Below is a small trained network, with its code and all its weights. Each question gives an input and a target symbol and asks what happens when units are switched off, that is, made to give their printed mean instead of their output.

import numpy as np


def w(rows, s, z=0):
    codes = np.array(rows[::2]) - 128.0
    scale = np.full(codes.shape[1], s)
    scale[-1] = z or s
    return codes * scale


def f(y):
    return y / 2 * (1 + np.tanh(0.7978845608 * (y + 0.044715 * y**3)))


def softmax(a):
    e = np.exp(a - a.max(-1, keepdims=True))
    return e / e.sum(-1, keepdims=True)


def log_softmax(a):
    a = a - a.max(-1, keepdims=True)
    return a - np.log(np.exp(a).sum(-1, keepdims=True))


def net(x, mask):
    ids = ['ΓΘΞΦβεζλπψω'.index(c) for c in x.split()]
    T = len(ids)
    res = E[ids] + P[:T]
    u = 0
    for l in range(3):
        q, k, v = (res @ M[l].T for M in (Q, K, V))
        z = softmax(np.where(np.tri(T) > 0, q @ k.T / 2**0.5, -1e9)) @ v
        res = res + np.where(mask[u], z, O[l][:, -1]) @ O[l][:, :-1]
        u += 1
        y = f(res @ A[l][:, :-1].T + A[l][:, -1])
        res = res + np.where(mask[u : u + 4], y, B[l][:, -1]) @ B[l][:, :-1]
        u += 4
    return log_softmax(res[-1] @ U[:, :-1].T + U[:, -1])


Q, K, V, O, A, B = {}, {}, {}, {}, {}, {}
E = w([
[124,145,101,139,63,125,40,154,198],'Γ',
[84,113,91,166,185,144,80,95,120],'Θ',
[122,103,60,188,180,140,191,122,65],'Ξ',
[123,93,170,128,167,89,77,138,200],'Φ',
[59,83,186,105,111,197,167,58,157],'β',
[133,177,90,118,166,64,56,81,153],'ε',
[206,166,140,58,32,104,132,123,188],'ζ',
[129,147,6,165,170,129,134,79,150],'λ',
[195,72,87,183,156,94,123,110,244],'π',
[162,156,106,149,70,170,162,162,171],'ψ',
[63,77,72,77,61,78,196,159,138],'ω',
],0.018)
P = w([
[3,22,87,83,84,194,90,55,115],'0',
[19,27,101,63,100,192,99,77,159],'1',
[28,44,108,73,97,177,112,80,158],'2',
[56,81,116,72,106,157,130,100,156],'3',
[67,100,107,85,113,136,141,93,159],'4',
[77,114,105,132,82,131,144,69,163],'5',
[100,137,100,110,112,107,161,100,197],'6',
[79,129,108,106,78,132,173,81,165],'7',
],0.0054)
Q[0] = w([
[111,71,116,125,142,124,196,202,35],'0.h1',
[221,135,254,221,132,98,158,169,59],'0.h1',
],0.006)
K[0] = w([
[95,118,162,237,127,163,38,108,113],'0.h1',
[1,73,112,137,146,103,85,125,53],'0.h1',
],0.0063)
V[0] = w([
[173,147,155,1,73,99,118,135,94],'0.h1',
[157,81,158,100,119,68,172,96,137],'0.h1',
],0.0047)
O[0] = w([
[74,192,186,101,74,130,245,158,161,154],'0.h1',
[122,136,155,66,156,60,213,155,211,251],'0.h1',
],0.012,0.0014)
A[0] = w([
[97,20,198,92,110,76,155,62,52,53],'0.n1',
[184,152,100,77,174,100,172,200,138,252],'0.n2',
[170,106,220,59,51,63,5,109,189,180],'0.n3',
[2,105,142,190,118,112,79,152,110,171],'0.n4',
],0.0063,0.0016)
B[0] = w([
[54,144,68,174,103,189,77,111,156,178],'0.n1',
[111,112,137,179,68,194,104,34,139,176],'0.n2',
[95,197,94,73,195,147,254,134,177,253],'0.n3',
[52,162,138,123,216,41,69,247,113,191],'0.n4',
],0.0072,0.0047)
Q[1] = w([
[101,86,62,104,57,104,116,101,255],'1.h1',
[123,67,98,165,130,231,179,135,41],'1.h1',
],0.0076)
K[1] = w([
[181,136,169,2,62,122,160,106,209],'1.h1',
[155,55,101,188,105,210,194,169,132],'1.h1',
],0.0074)
V[1] = w([
[142,18,143,110,109,158,22,195,126],'1.h1',
[83,113,152,160,2,122,123,88,200],'1.h1',
],0.0036)
O[1] = w([
[86,177,206,144,2,79,154,65,179,2],'1.h1',
[155,124,80,241,99,82,45,84,82,222],'1.h1',
],0.01,0.0049)
A[1] = w([
[215,191,128,38,80,107,105,104,91,39],'1.n1',
[149,188,45,112,117,72,69,185,89,52],'1.n2',
[37,42,112,161,88,23,3,81,177,78],'1.n3',
[108,200,166,86,50,44,239,135,173,4],'1.n4',
],0.0048,0.0019)
B[1] = w([
[157,104,138,86,178,105,144,62,144,116],'1.n1',
[141,153,115,101,151,255,202,139,99,159],'1.n2',
[156,175,202,103,148,114,38,99,176,254],'1.n3',
[174,125,116,175,155,95,97,158,11,137],'1.n4',
],0.0091,0.0058)
Q[2] = w([
[85,197,125,132,99,187,174,183,75],'2.h1',
[25,72,2,142,213,134,135,147,158],'2.h1',
],0.0079)
K[2] = w([
[112,112,68,210,112,103,79,193,113],'2.h1',
[228,150,13,176,169,230,254,213,175],'2.h1',
],0.005)
V[2] = w([
[226,222,133,4,42,95,130,157,155],'2.h1',
[120,152,137,84,119,121,176,3,82],'2.h1',
],0.0047)
O[2] = w([
[136,198,119,4,109,155,102,111,161,96],'2.h1',
[35,86,102,99,119,181,153,4,22,3],'2.h1',
],0.011,0.0012)
A[2] = w([
[42,95,140,80,125,106,171,109,221,205],'2.n1',
[118,178,180,88,255,41,120,92,127,1],'2.n2',
[134,120,87,151,214,114,173,55,119,86],'2.n3',
[27,124,123,72,142,78,91,134,73,98],'2.n4',
],0.007,0.0014)
B[2] = w([
[171,170,171,145,151,72,197,101,116,255],'2.n1',
[195,106,176,112,63,183,175,146,102,224],'2.n2',
[42,58,84,89,73,104,113,133,70,238],'2.n3',
[167,197,207,121,58,109,129,69,1,201],'2.n4',
],0.0088,0.0061)
U = w([
[90,175,112,110,188,141,97,178,167,128],'Γ',
[140,156,98,132,72,14,143,122,108,105],'Θ',
[152,106,167,115,178,97,187,145,113,83],'Ξ',
[162,108,114,156,2,214,160,118,159,184],'Φ',
[202,66,110,103,131,93,123,76,167,52],'β',
[151,124,106,103,123,151,145,112,121,11],'ε',
[172,147,99,67,140,176,177,58,75,194],'ζ',
[115,86,120,146,159,100,143,135,78,90],'λ',
[142,99,68,73,209,139,27,85,128,88],'π',
[224,112,142,144,163,159,71,164,64,254],'ψ',
[92,161,134,162,166,177,169,47,161,136],'ω',
],0.0069,0.0027)

Each question gives the input, a string of symbols that net reads in full, and the target symbol t.
The units are the heads (2 rows each of Q, K, V and O) and the neurons (one row each of A and B). Each row of codes is followed by its name. A weight is (code - 128) times the scale printed after its matrix; where a second scale follows, it is the last column's (O, A, B and U).
mask holds one flag per unit, layer by layer, with each layer's heads first. A switched-off unit (its flag False) gives its mean, the last column of its rows in O or B, instead of its output. The means were averaged over made-up inputs and are rounded, as every weight is.
A unit's drop is (log p(t) with every unit on - log p(t) with that unit switched off) / (log p(t) with every unit on - log p(t) with every unit switched off).
The circuit of an input: a set's keep is (log p(t) with only the set's units on - log p(t) with every unit switched off) / (log p(t) with every unit on - log p(t) with every unit switched off). Starting from the 12 units with the biggest drops (on a tie, the unit counted first), units are removed one at a time, each time the one whose removal leaves the highest keep (on an exact tie, the one counted first), for as long as the keep stays at least 0.8.
units of the circuit, in order: the units of the circuit, biggest drop first
k most important neurons: the k neurons with the biggest drops, biggest first
k most important neurons of layer l: the k neurons of layer l with the biggest drops, biggest first
input ψ Φ λ ζ, target ζ: units of the circuit, in order => 1.h1, 0.n3, 2.h1
input Θ ζ Ξ Θ ε, target ζ: units of the circuit, in order => 0.n3, 2.h1, 2.n2
input Ξ β β Ξ ζ Ξ, target ζ: units of the circuit, in order => 0.n3, 2.h1, 0.h1
input ζ β ζ ζ π ω ψ, target ψ: units of the circuit, in order => 1.h1, 0.n3
input Θ ω ζ ω, target ζ: units of the circuit, in order => 0.n3, 2.h1
input ψ λ ψ Ξ, target λ: units of the circuit, in order => 2.h1, 1.n3, 2.n3
input Φ β ζ π, target π: 3 most important neurons => 0.n3, 0.n2, 2.n2
input ζ Θ λ, target λ: 2 most important neurons => 1.n3, 2.n3
input λ ζ Θ, target ζ: units of the circuit, in order => 2.h1, 0.n3, 2.n4
input ζ ω ω λ π λ λ β, target λ: most important neuron of layer 1 => 1.n2
input ε ε ω Ξ ε ζ Φ, target ζ: units of the circuit, in order => 0.n3, 2.h1, 2.n2
input λ ω β ω ω ω λ Ξ, target λ: units of the circuit, in order => 2.h1, 2.n3
input Θ λ Θ ψ λ ζ ε β, target ζ: 3 most important neurons => 0.n3, 2.n4, 1.n1
input ζ ψ Ξ β ψ ψ, target ψ: units of the circuit, in order => 1.h1, 0.h1, 0.n3
input ω Θ Φ Θ Θ Θ, target ψ: units of the circuit, in order => 2.n2, 0.h1, 1.n3, 0.n4
input Φ ψ π ζ Φ Φ, target ζ: units of the circuit, in order => 2.h1, 0.n3, 2.n2
input Θ λ ω ω ω ζ Ξ, target ζ: units of the circuit, in order => 0.n3, 2.h1, 0.h1
input Θ ψ π λ ζ ε λ ω, target λ: 2 most important neurons of layer 1 => 1.n2, 1.n3
input Θ Φ Ξ Φ Γ, target Γ: 2 most important neurons => 0.n3, 2.n4
input λ ω π ε ζ Θ, target ζ: 4 most important neurons => 0.n3, 2.n4, 0.n4, 0.n1
input β ε β ζ λ λ Θ, target λ: most important neuron => 1.n3
input Φ λ Θ ζ Θ Γ ω, target Γ: most important neuron => 1.n2
input Γ π π Φ Γ λ ε, target ζ: 2 most important neurons of layer 0 => 0.n1, 0.n3
input Φ Ξ β Φ β Θ, target ψ: 2 most important neurons => 0.n3, 2.n2
input λ ω λ Φ, target Ξ: 3 most important neurons => 0.n3, 2.n1, 2.n2
input ζ Γ β, target Γ: 2 most important neurons => 0.n3, 1.n2
input ψ ζ Γ π Θ β, target π: most important neuron => 0.n3
